In the rows, 128 means zero.
Each row of numbers stands for one thing and depends on some of the facts below. Use the named rows to name the rest.

Some rows with their names:
stidren: [133 119 128 121 137 126 113 116 127 137 114 136 115 120 133 120 144 122
 131 144 123 114 126 131 146 118 121 129 125 123 133 124 131 143 106 127
 157 130 111 123 138 115 127 117 133 131 138 121 123 129]
nefus: [119 130  90 149 152 143 142 123  76 141  82 166 119 125 152 158  96 130
 109 116 176 116 121 135  84 115 111 152 105 151 155 163 143 125 122 137
  87  96 128  93 140 140  73 144 114 158 159 119 146 105]
sogre: [147 103 131 126 121 158 145 122 121 140 114 130 106 143 129 111 128 113
 139 151 110 122 125 127 137 126 130 132 138 125 134 129 127 125 122 147
 160 124 139 136 133 125 129 115 128 134 136 124 139 122]
fitra: [116 118 119  94 110 147 107 135 143 135 139 137 142 105 133 126 158 137
 138 146 147 161 160 126 141 121 137 134 137 157 136 107 149 121 122 133
 108 126 134  95 137 102 121 132 112 130  94 107 158  93]
gruval: [126  93 109 163 109 161 151 133 123 149 115 114 172 130  83  98 144 157
 136 146  89 126 127 139 171 140 139 131 152 163 125  94 129 112 137 127
 126 167 156 145 123 110 126 154 149 131 126 116 130 132]
zegre: [136  91 142 180  80  86 151 154 119 145 126 116 190 125  83  67 182 168
 134 141 104 124 112  98 205 116 168 145 129 160 107 115 126 151 149 115
 145 214 149 130 109  99 158 123 138 100 122 106 136 162]
fiskidim: [123 154 127 130 139 129 127 139 116 122 159 120 152 130 112 151 115 129
 129  89 128 127 133 146 123 150 115 112 133 133 121 114 121 117 139 118
  92 132 135 154 118 139 129 143 132 138 130 137 111 137]
kerobar: [138  91 133 130 116 168 152 145 132 128  95 127 116 151 123 125 108 128
 142 163  86 137 124 134 118 134 136 141 142 121 155 121 128  99 117 149
 149 120 135 141 130 142 132 129 123 138 117 125 149 129]
trudol: [144 131 166 106 127 105 109 137 178  96 174  77 102 166 157 108 110  98
 126 117 111 144 106  98 113 124 140 102 133  76 105 108 111 157 121 144
 178  77 104 154 100 127 174  91 118  90 134 168  99 136]
fleruk: [128 111 133 126 130 133 124 108 136 138 115 127 119 124 131 116 132 132
 129 138 125 122 126 138 134 123 130 121 128 127 126 127 129 130 117 129
 147 120 121 118 142 124 127 136 136 123 131 122 119 124]
klostok: [127 155 130 136 135 123 122 159 118 122 151 120 138 133 118 154 114 133
 121 103 157 145 144 111 113 142 128 129 134 142 130 124 126 134 147 119
  79 118 145 133 107 133 129 138 104 133 126 133 145 120]
druskam: [129 105 131 125 121 136 121 139 129 138 114 123 128 128 135 122 132 139
 119 137 142 145 138 114 114 115 137 136 129 136 137 125 136 136 119 136
 123 101 130 100 126 121 123 137 120 114 127 119 142 104]
gogus: [156  96 114 135 129 170 146 138 120 145 107 129 109 154 125 129 116 113
 148 160  93 117 140 129 129 131 136 123 146 116 140 103 117 114 100 140
 163 134 136 141 138 139 122 147 141 136 127 136 133 126]
vazus: [145  94 129 123 106 121 149 112 131 134 134 136 158 126 138 118 139 151
 144 116 112 128 122 143 135 116 149 122 116 145 123 123 127 122 113 130
 143 157 131 103 146 148 125 153 148 112 108 112 113 127]
nelo: [144 108 133  99 108 124 139  97 148 129 140 153 130 119 153 123 144 132
 151 130 130 138 139 141 144 116 143 121 119 138 117 132 131 119 119 133
 148 167 131 101 160 148 133 144 135 121  90 110 125 125]
brifer: [118 175 100 157 151 108 132 126 160 100 162 113 136 158 137 135  84 107
 109 106 146 114 115 109 125 142 112 100 127 115 103 111 105 128 136 121
 121 143 114 159 112 131 133 129 129 138 140 171 112 161]
staflor: [122 126 152 116 124 127 133  96 145 145 115 132  93 105 133 115 144 114
 105 153 121 105 133 124 144 119 131 127 135 116 104 176 117 133 156 138
 145 133 149 123 136 113 126 124 158 103 159 123 130 112]

Some facts about the things:
[gruro, besol, gilus, dagam, digrosir, nelel, zegre] Λ l
[ploplir, brolar, totul, flufu, tremi, klovis, trutul, toger] Λ j
[studulu, kuvo, bripigas, nelo, bredra, ruditrun, pofu, fleruk, tazozus] Λ k
[kludal, bagamal, lusku, skatulir, briskis, kerobar] Λ f
[nobram, graskim, rideplir, mekles, stebro, drunolum, klegrim, ketigror, dezik, rigren, tagen, gogus, klugam] Λ a
[nobebim, tupler, boda, fletrovas, vazus, flofa, faski, brudril, zoskar, bogra, gruval, fiskidim, zalastu] Λ c
[bipli, brebren, stumal, bratidrus, gagi, tupa, stidren, budo] Λ i
[luzur, brabu, lono, klorun, gragok] Λ d
[staflor, flagutek, skagok, mosek, sala, kloskor, brinu, fopi] Λ g
[brezun, sogre, trudol, zerun, fitrogris, fuve, traskon, fesker, lobre] Λ b
[kotis, moklofes, klizes, skipu, brifer, plator, dragrik, fivapla, plarok, klagrol, vufi] Λ e
[nazun, bedati, brestem, skitrun, stadrafil, skolas, pleplel] Λ h
gruro χ [ridebral, nelel, bripigas, drunolum]
studulu χ [stadrafil, pofu]
kludal χ [nokol, moklofes]
nobram χ [futrel, doluk]
nadron χ [ploplir, gagi, nobebim, trabil, pleflel]
brolar χ [zerun, gruval, zegre]
rideplir χ [bogra, totul, stevusur]
tupler χ [nefus, dubu]
brezun χ [nefus, lono]
bagamal χ [flagutek]
mekles χ [brudril, trutul]
besol χ [traskon, dadil]
flinis χ [geklo, zerun, zegre]
klostok χ [ketigror]
dropum χ [skatulir, nazun, dadil, trudol]
tupa χ [plarok, pleplel]
ravogok χ [trabil, trudol, dragrik]
skagok χ [bogra, nufleklas, gragil, stadrafil, fusasa]
klarem χ [tuzan, bratidrus]
drego χ [skatulir, tater]
klegrim χ [kotis, stebro]
brifer χ [fitrogris, traskon, fusasa, feklam]
klovis χ [flogo, zubomel]
nubrak χ [gitam]
gradume χ [tazozus]
flivi χ [klizes, futrel]
mipak χ [gagi]
dagam χ [stumal, pofu, fletrovas]
skegen χ [lobre, klugam]
brelel χ [gragok, gragil]
faski χ [nobebim, brudril]
nomi χ [pleplel, bedati]
sala χ [nefus, bratidrus, drunolum, vufi]
tuze χ [gragok, stumal]
vapoplu χ [fitra, vazus, gruval]
tagen χ [skiko]
klorun χ [nazun, rigren, trudol]
briskis χ [brinu, stadrafil, vufi, gruval]
klagrol χ [gagi, nelo, fitra]
fuve χ [zuvaklok, plipek]
fiskidim χ [fanital]
fopi χ [ruditrun, skipu]
nolil χ [bripigas, stebro]
dopa χ [bedati, bipli, zegre]
broni χ [klugam]
κ favek <- gruro, skagok, tremi, plipek, dragrik, klorun, briskis
κ geklo <- mistolur, kotis, dubu, toger, zegre, nolil
κ nefus <- nufleklas, trozas, digrosir
κ neskes <- ploplir
κ nokol <- studulu, skitrun
κ platrigel <- kludal, babuk, fopi, neskes
κ mipak <- kuvo, tupler, bratidrus, skipu, kerobar, gogus, gudrastel
κ veskes <- fanital, moklofes, zerun, dadil, klugam, geklo
κ babuk <- nobram, brolar, staflor, bagamal, plunem, ruditrun, brestem
κ zeklir <- futrel, skegen, bogra, skiko
κ fusasa <- graskim, klovis, gradume, lono, tuze, fesker
κ pleflel <- nobebim, bripigas, flogo, klizes, nelel, stadrafil, fuve
κ druskam <- nadron, tater, brebren, flagutek, ketigror, nokol, flofa
κ skiko <- bipli, drunolum, dropum
κ gragil <- rideplir, flivi, fitrogris, skatulir, brinu, zoskar
κ fanital <- luzur, gagi, nelo, dezik, vazus
κ brelel <- boda, feklam, klezon, trudol, driser
κ vapoplu <- brezun, nubrak, pofu, plarok, pleplel, gragok, tuzan
κ nomi <- fitra, pleflel
κ skegen <- stumal, stebro, gilus
κ klezon <- mekles, tupa
κ broni <- besol, klostok, stevusur, mosek, trutul, gitam, zuvaklok
κ feklam <- trabil, totul, bedati, brifer, sala, budo, zalastu
κ flinis <- sogre, drego, bredra, mipak, dagam, gruval
κ plipek <- brabu, stidren, lusku, faski, klagrol
κ dadil <- nazun, vufi
κ nufleklas <- flufu, klegrim, zubomel, tazozus, brudril, tofane
κ fitra <- ravogok
κ klarem <- plator, fletrovas, gogikli
κ klostok <- fleruk
κ doluk <- fusasa, skolas, lobre
κ bribrem <- rigren, kloskor, gragil
κ dopa <- vapoplu, tagen
κ futrel <- fivapla
κ driser <- ridebral
κ trozas <- fiskidim
κ gitam <- traskon

Name these rows:
No name comes twice in this set of rows, the named rows included.
[113 127 116 149 127 118 130 133  91 127  85 136 138 119 110 116 141 147
 126 129 124 124 100 141 116 128 116 155 112 132 157 142 149 134 130 124
 118 117 114 128 121 122 118 104 118 151 133 118 139 142]	stadrafil
[128 175 124 143 136 118 124 102 120 132 142 131 100 124  99 144 136 107
 136 109 158 123 139 125 142 150 108 120 131 111 111 135 122 142 149 104
 122 145 135 162 127 129 134 119 118 146 126 143 125 144]	klovis
[120 164 109 147 142 125 135 147 100 127 138 138 132 132 127 169  99 127
 115  99 172 134 137 122 103 141 116 137 125 145 136 142 127 123 149 121
  68 122 146 130 114 140 105 139 104 154 142 131 146 121]	klarem
[140 166 173 129 150 100 120 167 127 109 179  98 112 150 123 152 104 106
 128  89 132 129 124 112 126 148 126 118 135 102 108 126 107 144 145 120
 124 108 126 177  95 144 166 100 104 121 148 150 111 147]	besol
[152 110 111 150 148 170 158 122 106 148  91 149  91 151 138 139  97 105
 134 155 124 104 131 134 136 129 118 137 139 127 139 139 119 115 116 145
 152 138 139 146 146 142 108 136 126 162 154 125 143 129]	bratidrus
[154 121 119 125 127 109 137 125 112 130 132 142 131 136 147 144 126 126
 143 115 117 112 125 126 110 116 139 124 112 115 129 124 120 132  97 121
 150 150 118 118 138 156 127 142 147 127 122 130 110 139]	klugam
[100 165  97 175 127 110 143 163  87 123 119 140 175 118  82 145 130 150
 122 111 129 115 113 134 132 152 110 150 121 151 144 129 134 106 161 106
  64 169 137 161 104 126 119 125 124 167 131 127 138 161]	briskis
[157 107 119 123 115 107 137 122 118 132 128 144 135 131 148 128 136 132
 146 126 110 115 123 123 122 113 143 125 112 119 129 122 117 132  92 128
 159 159 121 105 144 152 126 145 150 116 117 125 113 136]	dezik
[127 136 131 102 113 135 124  77 149 142 121 139  80 108 128 116 157 109
 128 152 128 120 148 120 142 127 125 116 135 108 107 152 123 133 139 125
 156 139 138 120 152 113 126 126 152 114 117 132 132 109]	ploplir
[135 125  95 133 146 137 126 123 100 137 109 147 124 127 137 137 122 122
 125 134 123  98 128 136 109 120 116 128 117 125 143 122 127 127 100 128
 136 127 116 112 141 130 100 141 153 142 142 131 120 128]	drunolum
[116 118 138 134 113 118 121 141 121 122 105 120 137 119 106 101 154 147
 129 140 103 134 111 129 130 125 131 146 124 124 145 127 141 133 131 130
 133 121 122 133 116 111 145 103 121 126 121 119 133 141]	pleplel
[126 116 132 141 135 136 128  97 128 145 105 131 111 117 122 105 145 126
 127 138 147 120 120 137 166 120 120 133 126 134 119 143 131 146 131 131
 150 131 123 128 143 109 124 111 125 133 147 116 124 125]	brinu

Now the same things, written a new way:
Some things and their rows:
fopi: [132 158 152 167 119 126 134 124  97 137  98 103 122 126 134 129 121  96
 145 128 123 124 139  90 162 144 130 100 117 110  93 104 101 141 136 115
 184  84 103 105 185 143 150 160 115 129 116 143 123]
dadil: [141 164 106 143 145 140 142 159  88 115 107 119 114 131 124 153 165 104
 166 176 181 123 148 100 155 110 165 133 119 107 110 105  88 113 187  65
 125  95  95 125 172 159 175 173 141 105 116 125 123]
besol: [120 148 130 188 124 159 140 113  80 154  87 105 124 108 131 132 125 104
 170 137 162 130 110 123 172 136 138  92 119 107 140 120  89 141 148 101
 157 106  89 161 175 160 176 152  98 124 111 142 102]
fanital: [153 169 127 125 129 141 147 196 106 104 109 125 107 125 122 162 164 114
 144 168 183 123 155  69 152 117 163 133 130 119  81 101  82 123 169  66
 108  89  90 133 179 156 173 140 127 117 114 124 134]
zerun: [156 147 165 130 137 176 170 165 122 126 135 104 122 150 134 190 153 103
 126 176 161 107 152 119 143 143 174 143 111 153 104 101  78 120 189  81
 118 126  94 132 183 170 155 184 104 107 110 133 126]
ravogok: [125 146 119 175 131 129 124  98  62 148  94 109 135 126 120 122 133 102
 161 122 162 132 120 122 170 134 138  89 120  99 122 112  96 128 150 112
 166 114 105 124 179 162 170 178 116 135 114 112 107]
fitra: [138 150 120 128 125 159 148 173 122 116 112 126 101 113 139 133 154  98
 115 132 134 122 156  91 158 127 130 133 116 114 114  85 115 103 137  95
 147  90 117 127 171 134 156 121 119 113 108 111 111]
vapoplu: [139 156 171 140 115 155 179 150  91 136 107 107 124 116 154 140 130  83
 103 131 106 126 158  72 205 138 121 103 115 121 102  85  98 130 145 131
 158 108 117 125 188 149 134  98 116 126 115 122 117]
toger: [141 142 173 152 136 180 143 153 133 123  99  99 104 130 155 154 139 101
 147 179 166  99 137 158 113 128 158 157  97 115 103  95  85 116 213  83
 120  72  79 113 186 147 159 235 133  96 104 143 108]
nokol: [136 156 105 145 131 142 141 163 121 113 106 123 102 116 130 138 157 101
 131 144 144 123 150 101 163 126 136 128 115 108 115  97 119 110 135  83
 146  86 105 131 169 136 167 119 124 107 110 135 120]
fletrovas: [136 138 141 160 126 172 126 163 150 121  98 105 102 114 139 139 140 124
 124 141 155 112 123 143 126 133 136 141 111 109 119  99 105 122 146  86
 130  68  80 140 174 129 176 149 101 108 103 142 118]
skegen: [136 165 140 160 117 130 166 133  83 141  80 109 122 108 126 137 141  92
 141 141 124 142 145 134 199 131 114  94 115  94 105 109  95 147 146 119
 184  60  94 131 191 139 155 146 140 117 116 127 121]
nufleklas: [137 155 101 148 129 140 141 162 125 114 108 123 101 118 129 139 155 101
 133 143 145 121 148 103 159 129 136 130 114 109 115 100 119 113 130  83
 147  85 104 132 169 136 168 122 119 108 109 140 121]
tazozus: [134 143 122 156 130 158 122 158 137 123 115 107 116 128 128 144 147 119
 136 138 146 116 135 124 125 145 141 133 116 122 114 103 108 121 138  88
 168  84  97 113 168 133 166 163 100 109 108 138 120]
rigren: [132 142 115 158 132 160 125 141 130 123 104 114 107 123 125 141 144 115
 147 131 156 120 130 121 128 134 145 132 116 108 131 103 110 115 137  80
 150  88  96 135 167 137 175 162 104 112 106 132 113]
stevusur: [139 145 121 151 125 145 132 146 136 120 114 119 100 128 123 146 143 107
 140 132 150 113 138 120 129 142 146 133 113 120 110 103 112 118 132  82
 144  90  97 130 173 142 168 175 106 116 106 140 116]
gogikli: [140 145 120 148 127 147 133 149 136 121 114 119 101 127 124 146 144 108
 138 134 149 114 138 119 129 140 147 133 114 120 113 101 111 117 134  84
 142  92 100 129 173 142 167 173 105 115 107 137 117]

Name these rows:
No name comes twice in this set of rows, the named rows included.
[141 134 165 146 125 190 148 160 154 122 111  99 111 123 149 156 134 118
  96 134 129 113 138 121 140 140 135 145 109 122 134  88 104 122 140  98
 131  89  91 147 176 130 164 114  89 108 102 136 119]	gruval
[134 148 135 157 144 183 127 157 109 126 103 103 120 129 131 158 150 125
 175 173 191 120 126 126 116 121 168 142 121 111 127 108  74 123 199  65
 132  87  78 134 170 152 180 197 115 103 109 125 112]	nazun
[146 164 131 133 135 148 153 179 108 110 106 119 105 127 136 156 160  98
 152 176 167 117 157  94 150 117 159 139 116 117  92  97  88 116 185  72
 123  85  94 121 178 153 161 169 139 105 113 131 123]	veskes
[154 139 198 103 114 199 117 224 122 114 105 113 114 122 147 146 151 141
 106 139 188 110 141  99  91 127 149 149 134 126  60  79  61 111 205 100
 106  69  95 100 188 143 157 205 115 134 105  62 102]	gagi
[149 137 219 152 121 193 189 118 117 147 121  73 142 142 162 182 108  97
  73 133  92 121 149  95 194 157 134 115 107 140 141  89  89 147 145 135
 147 133 101 150 194 154 137  82  75 123 109 142 128]	brolar
[132 166 155 176 115 116 142 128 101 137  94  99 117 124 135 132 116  93
 149 138 118 123 140  87 174 147 129  95 115 110  89 112 102 153 132 113
 183  80  93 107 188 143 149 151 115 126 117 171 134]	skagok
[130 160 163 179 118 137 148 145 107 141 102  93 129 119 140 137 124 100
 135 147 123 121 134 107 181 150 125  97 115 120  87 116  96 155 142 119
 185  82  87 108 184 143 147 136 107 117 117 169 134]	studulu

Now the same things, written a new way:
Known rows:
drego: [133 132 129 139 146 122 128 148 170 113 129 119  50]
skipu: [125 134 142 154 160 131 125 130 108 110 125 121 172]
gruro: [117 128 148 148 129 114 143 173  98 104  98 118 110]
lusku: [121 132 141 136 142 128 127 138 121 111 123 125 131]
geklo: [122 129 174 111 158 126 154 124 116 127 131 136 143]
plator: [125 133 144 153 154 127 130 139 110 107 122 120 135]
tupa: [118 130 140 143 125 126 132 153 140 109 104 116 101]
skolas: [117 133 150 138 133 123 125 143 135 104 133 127 141]
digrosir: [124 134 142 152 156 127 130 141 112 107 121 119 137]
nefus: [115 121 143 127 138 123 136 126 100 136 122 138 235]
futrel: [113 125 141 132 156 139 126 125 121 124 131 131 181]
ploplir: [137 135 134 142 154 127 119 117 169 119 145 127 124]
ketigror: [127 135 137 135 161 131 124 131  89 116 126 127 154]
feklam: [134 123 126 137 145 113 135 130 165 141 133 130 164]
fusasa: [137 122 131 133 144 108 141 123 155 148 133 134 184]
trutul: [128 135 140 139 147 131 119 120 139 115 139 128 135]
klizes: [124 136 142 151 158 133 124 128  99 107 125 122 167]

Rows to name:
No name comes twice in this set of rows, the named rows included.
[126 119 128 133 127 105 148 165 167 135 113 126 114]	brelel
[121 119 134 135 134 110 146 167 166 129 115 125  83]	vapoplu
[111 120 139 132 136 123 140 165 144 118 113 125 101]	nomi
[126 128 141 133 113 106 141 164 142 115 110 123  95]	brolar
[121 132 140 124 126 124 128 134  87 121 116 131 207]	ridebral
[137 136 133 137 155 127 121 119 146 122 140 127 123]	tater
[129 123 133 136 153 123 134 122 153 140 135 132 179]	fitra
[120 133 136 135 150 129 129 161 100 103 114 119  83]	nobram
[125 133 146 146 141 121 132 134  77 115 116 125 206]	nelel
[134 122 133 132 136 105 144 131 148 146 126 132 180]	nufleklas
[132 129 135 132 120 103 142 157 139 123 112 125  94]	tuze
[107 122 141 134 142 132 135 164 142 112 117 125  87]	skegen

